Here is a tiny trained network, its code and every weight. The questions are about switching its units off for an input and a class, where a switched-off unit gives its printed mean instead of its output.

import numpy as np


def w(rows, s, z=0):
    codes = np.array(rows[::2]) - 128.0
    scale = np.full(codes.shape[1], s)
    scale[-1] = z or s
    return codes * scale


def norm(h):
    return h / np.sqrt((h * h).mean(-1, keepdims=True) + 1e-5)


def f(y):
    return np.maximum(y, 0)


def log_softmax(a):
    a = a - a.max(-1, keepdims=True)
    return a - np.log(np.exp(a).sum(-1, keepdims=True))


def net(x, mask):
    res = np.array(x, float).reshape(1, 6) / 4 @ E
    u = 0
    for l in range(2):
        y = f(norm(res) @ A[l][:, :-1].T + A[l][:, -1])
        res = res + np.where(mask[u : u + 8], y, B[l][:, -1]) @ B[l][:, :-1]
        u += 8
    return log_softmax(norm(res)[-1] @ U[:, :-1].T + U[:, -1])


A, B = {}, {}
E = w([
[217,119,83,83,42,218,87,178,156,164,139],'x0',
[127,108,126,134,129,143,147,128,111,117,133],'x1',
[27,113,208,119,4,108,27,115,56,62,205],'x2',
[53,203,114,57,90,100,213,94,2,223,156],'x3',
[114,134,132,130,142,145,103,133,112,140,102],'x4',
[140,126,129,117,136,119,112,125,121,133,126],'x5',
],0.0097)
A[0] = w([
[120,189,91,106,99,143,184,108,64,229,139,162],'L0N1',
[183,116,41,112,155,180,166,177,166,175,65,4],'L0N2',
[97,164,89,98,119,79,233,106,51,239,95,108],'L0N3',
[144,56,145,190,102,125,50,125,167,41,98,107],'L0N4',
[72,106,196,132,96,108,116,11,125,68,95,93],'L0N5',
[137,132,110,126,254,98,220,69,174,142,39,239],'L0N6',
[126,161,161,136,88,138,86,166,103,57,163,133],'L0N7',
[176,130,79,91,167,144,186,104,157,202,80,3],'L0N8',
],0.0096,0.0042)
B[0] = w([
[103,76,185,66,44,78,115,195,27,149,32,215],'L0N1',
[182,183,103,184,236,118,90,152,145,59,182,201],'L0N2',
[155,184,65,149,83,157,57,176,112,207,247,230],'L0N3',
[194,98,138,144,99,136,104,191,141,172,93,186],'L0N4',
[143,176,140,218,184,89,153,127,138,144,171,181],'L0N5',
[106,64,215,2,39,82,177,38,151,113,34,249],'L0N6',
[179,109,125,81,59,125,107,182,148,121,117,168],'L0N7',
[131,153,115,212,96,207,72,248,118,144,200,194],'L0N8',
],0.0092,0.016)
A[1] = w([
[108,80,127,90,118,162,120,43,189,40,51,143],'L1N1',
[81,47,207,115,144,86,128,25,210,43,43,143],'L1N2',
[219,127,129,109,159,158,121,141,183,79,128,94],'L1N3',
[157,97,176,251,211,56,114,156,184,56,102,77],'L1N4',
[70,149,24,189,178,226,137,38,112,83,156,2],'L1N5',
[115,119,141,68,70,139,110,133,137,181,52,171],'L1N6',
[78,135,164,68,71,78,143,104,35,126,111,129],'L1N7',
[67,232,79,142,157,104,139,118,34,158,221,132],'L1N8',
],0.011,0.0091)
B[1] = w([
[139,147,70,180,154,208,36,179,145,137,175,178],'L1N1',
[189,113,124,128,32,141,100,205,163,179,122,211],'L1N2',
[80,171,70,145,183,138,94,88,133,136,171,193],'L1N3',
[27,158,171,94,155,70,211,52,3,131,113,208],'L1N4',
[56,186,226,64,185,87,169,73,99,88,197,128],'L1N5',
[129,63,122,123,126,139,215,87,169,84,118,248],'L1N6',
[122,138,135,135,196,125,178,56,106,88,116,248],'L1N7',
[142,143,105,156,203,150,64,152,248,105,100,208],'L1N8',
],0.014,0.013)
U = w([
[224,81,110,170,57,195,65,230,189,153,130,237],'0',
[53,88,217,39,85,49,217,51,70,113,92,110],'1',
[99,204,76,189,255,142,116,66,165,101,188,2],'2',
],0.018,0.0016)

Each question gives the input, the list of numbers given to net, and the class t.
The units are the neurons (one row each of A and B). Each row of codes is followed by its name. A weight is (code - 128) times the scale printed after its matrix; where a second scale follows, it is the last column's (A, B and U).
mask holds one flag per neuron, layer by layer. A switched-off neuron (its flag False) gives its mean, the last column of its row in B, instead of its output. The means were averaged over made-up inputs and are rounded, as every weight is.
A unit's drop is (log p(t) with every unit on - log p(t) with that unit switched off) / (log p(t) with every unit on - log p(t) with every unit switched off).
The circuit of an input: a set's keep is (log p(t) with only the set's units on - log p(t) with every unit switched off) / (log p(t) with every unit on - log p(t) with every unit switched off). Starting from the 12 units with the biggest drops (on a tie, the unit counted first), units are removed one at a time, each time the one whose removal leaves the highest keep (on an exact tie, the one counted first), for as long as the keep stays at least 0.8.
units of the circuit, in order: the units of the circuit, biggest drop first
k most important neurons: the k neurons with the biggest drops, biggest first
top k neurons in layer l: the k neurons of layer l with the biggest drops, biggest first
drop when u is switched off: that unit's drop, to one decimal
input [-8,1,-3,0,-3,-7], class 0: units of the circuit, in order	L1N2, L1N1, L0N6
input [1,-6,-5,-7,4,-5], class 2: 3 most important neurons	L1N3, L0N1, L0N2
input [0,1,7,6,-3,2], class 2: 3 most important neurons	L0N6, L1N8, L0N5
input [-1,1,7,7,6,-7], class 2: top 2 neurons in layer 0	L0N6, L0N5
input [-1,1,5,-6,6,6], class 1: units of the circuit, in order	L0N3
input [0,0,2,7,-6,-1], class 2: top 2 neurons in layer 0	L0N6, L0N3
input [-8,-6,-1,-2,5,8], class 0: units of the circuit, in order	L1N2, L0N6
input [2,8,-7,6,5,-3], class 0: 2 most important neurons	L0N3, L0N8
input [-2,-6,2,-8,0,4], class 1: 3 most important neurons	L1N4, L0N6, L0N3
input [-7,-7,-8,-5,-8,8], class 0: units of the circuit, in order	L0N6, L1N2
input [-1,-5,1,-4,-6,1], class 1: 3 most important neurons	L0N3, L0N6, L1N4
input [-3,5,0,0,7,-7], class 0: 3 most important neurons	L1N2, L0N1, L0N8
input [-4,7,7,-8,2,1], class 1: 2 most important neurons	L1N4, L0N6
input [-1,6,4,6,1,1], class 2: 2 most important neurons	L0N6, L1N8
input [-7,-6,-3,-4,-5,-5], class 0: 2 most important neurons	L1N2, L1N1
input [4,-3,-6,-6,-2,-6], class 2: most important neuron	L0N2
input [-6,4,1,5,8,-6], class 2: 2 most important neurons	L1N8, L0N3
input [-3,-5,-8,-2,-5,6], class 0: 2 most important neurons	L0N6, L1N2
input [0,7,-3,1,1,3], class 1: top 2 neurons in layer 0	L0N6, L0N1
input [5,-3,-8,-8,-3,-7], class 2: most important neuron	L0N2
input [0,0,7,-5,3,-5], class 1: 3 most important neurons	L0N3, L0N6, L1N4
input [-3,-2,3,-4,8,-2], class 1: 2 most important neurons	L1N4, L0N3
input [-2,6,1,-5,2,6], class 1: drop when L0N3 is switched off	0.7
input [-4,6,-6,-1,0,6], class 0: drop when L0N6 is switched off	3.9
input [-1,7,6,-7,-1,-1], class 1: drop when L0N6 is switched off	1.5
input [-8,-5,6,6,-2,-2], class 2: drop when L0N6 is switched off	0.1
input [-7,1,1,7,-8,1], class 2: top neuron in layer 0	L0N3
